array([[141, 128, 128, 142, 140, 121, 127, 130, 127, 142, 141],
       [126, 128, 128, 126, 141, 121, 129, 128, 127, 143, 133],
       [130, 128, 128, 130, 136, 124, 128, 129, 127, 137, 133],
       [119, 127, 129, 119, 139, 123, 130, 126, 128, 140, 128],
       [128, 128, 127, 128, 110, 144, 129, 131, 128, 107, 121],
       [130, 128, 128, 130, 134, 126, 128, 130, 127, 135, 131],
       [132, 128, 128, 133, 143, 119, 128, 128, 127, 145, 138],
       [113, 127, 128, 112, 125, 133, 131, 124, 128, 124, 120],
       [141, 128, 127, 142, 110, 144, 127, 136, 128, 107, 125],
       [132, 128, 128, 133, 120, 137, 128, 132, 128, 118, 125],
       [136, 128, 128, 137, 143, 119, 127, 131, 127, 145, 138]]) yields 128

array([[118, 151, 134, 134, 117, 136, 124, 128, 118, 111, 145],
       [138, 154, 147, 110, 145, 146, 138, 148, 128, 110, 133],
       [134, 157, 150, 111, 147, 146, 125, 146, 127, 104, 144],
       [135, 152, 142, 117, 135, 143, 142, 144, 126, 114, 130],
       [123, 152, 138, 128, 124, 139, 127, 133, 120, 111, 142]]) yields 134

array([[130, 109, 123, 117, 123, 138, 120, 129],
       [107, 128, 124, 127, 135, 137, 134, 123],
       [124, 128, 139, 140, 113, 139, 123, 141],
       [137, 138, 130, 119, 122, 136, 113, 135],
       [120, 137, 124, 120, 131, 121, 127, 132],
       [104, 130, 122, 127, 133, 140, 132, 119],
       [127, 120, 132, 124, 137, 118, 146, 140],
       [134, 126, 129, 125, 129, 137, 124, 128],
       [127, 130, 128, 119, 137, 106, 142, 144]]) yields 123

array([[119, 128, 121, 128, 128, 128, 128, 146, 117, 129, 127, 127],
       [128, 137, 128, 137, 128, 128, 138, 131, 128, 127, 133, 127],
       [117, 134, 120, 135, 128, 128, 135, 148, 115, 127, 129, 127],
       [117, 147, 120, 148, 128, 128, 150, 148, 115, 125, 133, 127],
       [128, 120, 128, 119, 128, 128, 118, 132, 128, 130, 125, 128],
       [128, 126, 128, 126, 128, 128, 126, 132, 128, 129, 129, 128],
       [136, 147, 134, 148, 128, 127, 150, 119, 137, 126, 137, 127],
       [125, 115, 126, 115, 127, 129, 114, 137, 124, 131, 124, 128],
       [142, 117, 138, 117, 128, 128, 116, 110, 145, 131, 128, 128]]) yields 121

array([[135, 121, 134, 113, 143, 134, 135, 145, 124],
       [130, 113, 128, 138, 140, 130, 134, 129, 131],
       [121, 130, 123, 131, 121, 119, 141, 133, 137],
       [132, 126, 127, 128, 114, 117, 114, 114, 127],
       [125, 134, 138, 132, 110, 113, 117, 124, 129],
       [139, 132, 135, 111, 124, 137, 126, 124, 143],
       [134, 127, 134, 119, 120, 140, 131, 116, 142],
       [125, 130, 133, 126, 108, 109, 117, 134, 132],
       [124, 138, 116, 121, 104, 123, 136, 138, 138]]) yields 134

array([[139, 134, 139, 127, 134, 152, 134, 124, 110, 104],
       [137, 136, 134, 128, 136, 114, 125, 139, 126, 150],
       [103, 115, 114, 128, 112, 119, 124, 126, 116, 120],
       [108, 119, 120, 142, 113, 110, 125, 108, 146, 138],
       [124, 104, 140, 108, 138, 141, 106, 133, 135, 146],
       [137, 133, 119, 134, 130, 107, 120, 142, 151, 146],
       [149, 148, 117, 134, 129, 110, 133, 143, 144, 151],
       [137, 120, 141, 112, 143, 133, 116, 140, 132, 138],
       [118, 125, 116, 133, 114, 129, 130, 134, 151, 126],
       [127, 139, 101, 146, 113, 136, 142, 138, 133, 135],
       [119, 124, 133, 126, 131, 122, 116, 141, 139, 150]]) yields 139

array([[138, 153, 145, 127, 125, 123],
       [108, 127, 116, 119, 152, 130],
       [141, 147, 137, 124, 124, 127],
       [145, 134, 142, 138, 110, 131],
       [153, 132, 133, 140, 113, 138]]) yields 145

array([[121, 115, 153, 128, 136, 138, 142, 104, 155, 133, 114, 127, 121,
        143, 126],
       [127, 153, 130, 125, 137, 127, 127, 131, 133, 127, 120, 117, 134,
        144, 127],
       [114, 118, 129, 131, 123, 129, 130, 118, 127, 131, 130, 132, 121,
        127, 120],
       [127, 117, 134, 129, 127, 130, 132, 122, 133, 129, 128, 130, 126,
        126, 128],
       [149, 132, 111, 127, 123, 123, 120, 152, 110, 121, 140, 128, 136,
        112, 142],
       [112, 142, 126, 133, 131, 122, 120, 122, 128, 136, 126, 141, 132,
        138, 119],
       [131, 132, 114, 132, 124, 120, 116, 137, 117, 131, 135, 143, 134,
        121, 129]]) yields 153
---
[145 122 100 112 110] -> 145, 110

[129 108 104 140 118 149 149] -> 129, 149

[105 133 137 114 119] -> 105, 119

[143 112 149 139] -> 143, 139

[[128 125 115 124 145 137]
 [132 150 110 142 152 107]] -> 128, 107

[129 145  98 138 149 143] -> 129, 143

[[124 116 130 126]
 [130 105 118 124]
 [128 133 139 119]] -> 124, 119

[101 110 131 128 138 112] -> 101, 112

[132 115 130 143 121 157] -> 132, 157

[118 129 131 126 101] -> 118, 101
---
[[117 146 142 145 147 146 149]
 [131 145 147 143 145 145 153]] => 145

[[112 107 133 135 125 117 130]
 [130 126 127 135 123 113 133]
 [136 129 132 125 111 116 133]] => 113

[[116 136 123 113 120 140 111]
 [128 138 103 123 132 142 129]] => 142

[[130 128 123 133 106]
 [131 124 134 118 134]] => 118

[[140 133 110 131 120 121 116]
 [140 129 107 130 121 120 112]] => 120

[[130 142 139 127 120]
 [144 108 104 121 145]
 [135 130 104 143 154]] => 121

[[109 123 117 130 110 113]
 [144 130 142 121 132 148]
 [146 134 156 122 152 153]] => 132

[[102 140 116 114 139 104 108]
 [137 137 119 124 117 138 135]] => 138

[[122 137 130 124 103]
 [121 120 129 137 103]] => 137

[[120 130 117 149 137 130 116]
 [118 125 111 152 143 125 121]] => 125
---
[[118 142 128 130 137 135 117 140 129 115 130 127]
 [113 133 125 131 130 129 124 140 132 125 140 138]
 [131 142 133 134 126 130 107 141 135 125 134 124]
 [144 131 122 130 121 130 135 129 130 127 118 139]
 [148 126 130 135 128 123 125 131 129 117 130 133]
 [133 133 134 132 133 132 120 138 129 126 124 124]
 [125 129 127 130 133 126 134 125 119 132 122 134]
 [140 113 127 123 127 115 136 113 129 129 136 140]
 [132 129 128 131 118 125 137 124 129 134 136 131]]	128

[[120 111 156 120 143 136 135 148]
 [117 126 124 122 114 134 119 147]
 [139 118 128 153 105 107 127 127]
 [139 116 151 144 138 128 137 117]
 [115 118 125 131 135 130 142 143]]	125

[[119 117 111 141 125 136 126 134 111 118]
 [136 127 127 130 115 129 142 138 125 117]
 [107 115 135 114 153 146 106 109 153 127]
 [142 136 130 132 113 119 143 138 120 126]
 [135 137 146 113 134 123 127 120 148 136]
 [124 129 121 136 134 125 120 125 118 135]
 [121 118 110 143 123 134 129 136 108 120]
 [126 122 109 146 115 129 136 141 102 120]
 [105 113 127 120 150 146 106 114 142 124]]	127

[[145 131 147 143 125 124]
 [114 117 132 114 120 130]
 [147 137 137 144 130 126]
 [133 139 109 126 137 132]
 [121 118 142 123 118 127]
 [146 134 144 144 127 124]
 [125 137 102 118 137 135]
 [135 123 151 136 120 124]
 [141 140 120 135 135 129]]	120

[[104 115 125 148 128 140 118 133 101 119 107 147 135 147 146]
 [108 126 118 138 128 117 119 139 110 107 104 151 146 148 130]
 [125 137 120 120 127 117 115 150 123 128 112 140 127 124 116]
 [131 121 102 138 134 126 123 116 135 126 137 137 130 140 113]
 [132 124 133 113 150 133 115 116 125 106 117 122 146 125 102]
 [123 146 127 138 111 125 124 115 130 140 132 133 135 128 147]
 [131 133 144 121 128 144 130 119 126 131 132 112 121 118 131]
 [147 122 136 115 138 128 125 142 136 116 127 113 115 118 115]
 [111 116 147 117 137 129 148 146 130 144 135 122 135 125 122]
 [138 126 139  99 109 146 129 124 142 127 144 107 114 116 128]
 [127 126 110 128 132 121 123 119 125 117 120 136 131 148 127]
 [114 122 132 127 101 134 139 120 126 151 152 132 137 141 125]]	132

[[129 132 136 121 134 118 132 137 140 117 128 112]
 [135 138 133 126 129 122 130 127 138 121 126 124]
 [137 132 124 115 130 126 134 128 140 133 120 123]
 [137 128 103 130 122 138 129 113 134 143 122 130]
 [133 123 118 119 127 136 130 127 128 139 126 126]
 [145 134 122 108 133 130 136 129 140 132 121 118]]	122

[[121 133 116 107 116 109 149 128]
 [146 144 143 121 131 129 117 114]
 [129 140 116 120 128 109 142 130]
 [119 130 129 123 123 121 125 115]
 [143 129 129 125 132 114 137 122]
 [122 128 121 122 129 118 134 115]
 [115 136 121 114 115 112 147 122]
 [118 130 130 136 134 134 130 105]
 [109 147 112 126 129 131 125 122]
 [106 134 122 149 119 135 136 124]
 [107 144 126 133 116 142 130 127]]	126

[[134 152 131 120 144 111 153]
 [133 128 134 100 118 103 150]
 [132 147 136 113 136 106 154]
 [156 136 124 113 129 112 127]
 [158 136 129 112 130 121 133]
 [132 139 137 106 126 103 153]]	137
---
148  135  138  128
133  129  147  137
157  134  140  128
Answer: 147

124  113  128  130  131  128
128  104  131  113  123  143
Answer: 128

149  131  113  119  130  123
112  125  131  119  126  130
Answer: 113

106  120  120  108  125
109  131  134  100  127
Answer: 120

125  120  128  125  118
103  101  136  138  104
Answer: 128

122  125  124  143  126
139  123  139  105  125
Answer: 124

133  135  129  126  121
125  124  126  129  139
117  133  135  143  155
Answer: 126

111  141  106  141  114
131  117  129  116  107
Answer: 106

131  129  129  125  123  107
130  129  130  126  127  114
Answer: 129

133  129  135  121  138
118  120  142  129  122
112  105  139  148  119
Answer: 142
---
[[139 122 137 131 121 136]
 [124 109 122 104 141 123]]
137

[[114 127 129 123 117]
 [121 117 105 130 153]
 [128 104 105 130 107]]
129

[131 126 156 145 128]
156

[[135 132 112 120 122]
 [132  99 137 134 111]]
112

[133 120 142 100 148]
142

[114 124 107 157]
107

[117 108 132 117 102 128]
132

[[130 116 145 156 116]
 [140 152 137 145 113]]
145

[[108 117 147 112 144 144 110]
 [139 126 130 133 119 118 154]
 [139 139 119 140 119 123 131]]
147
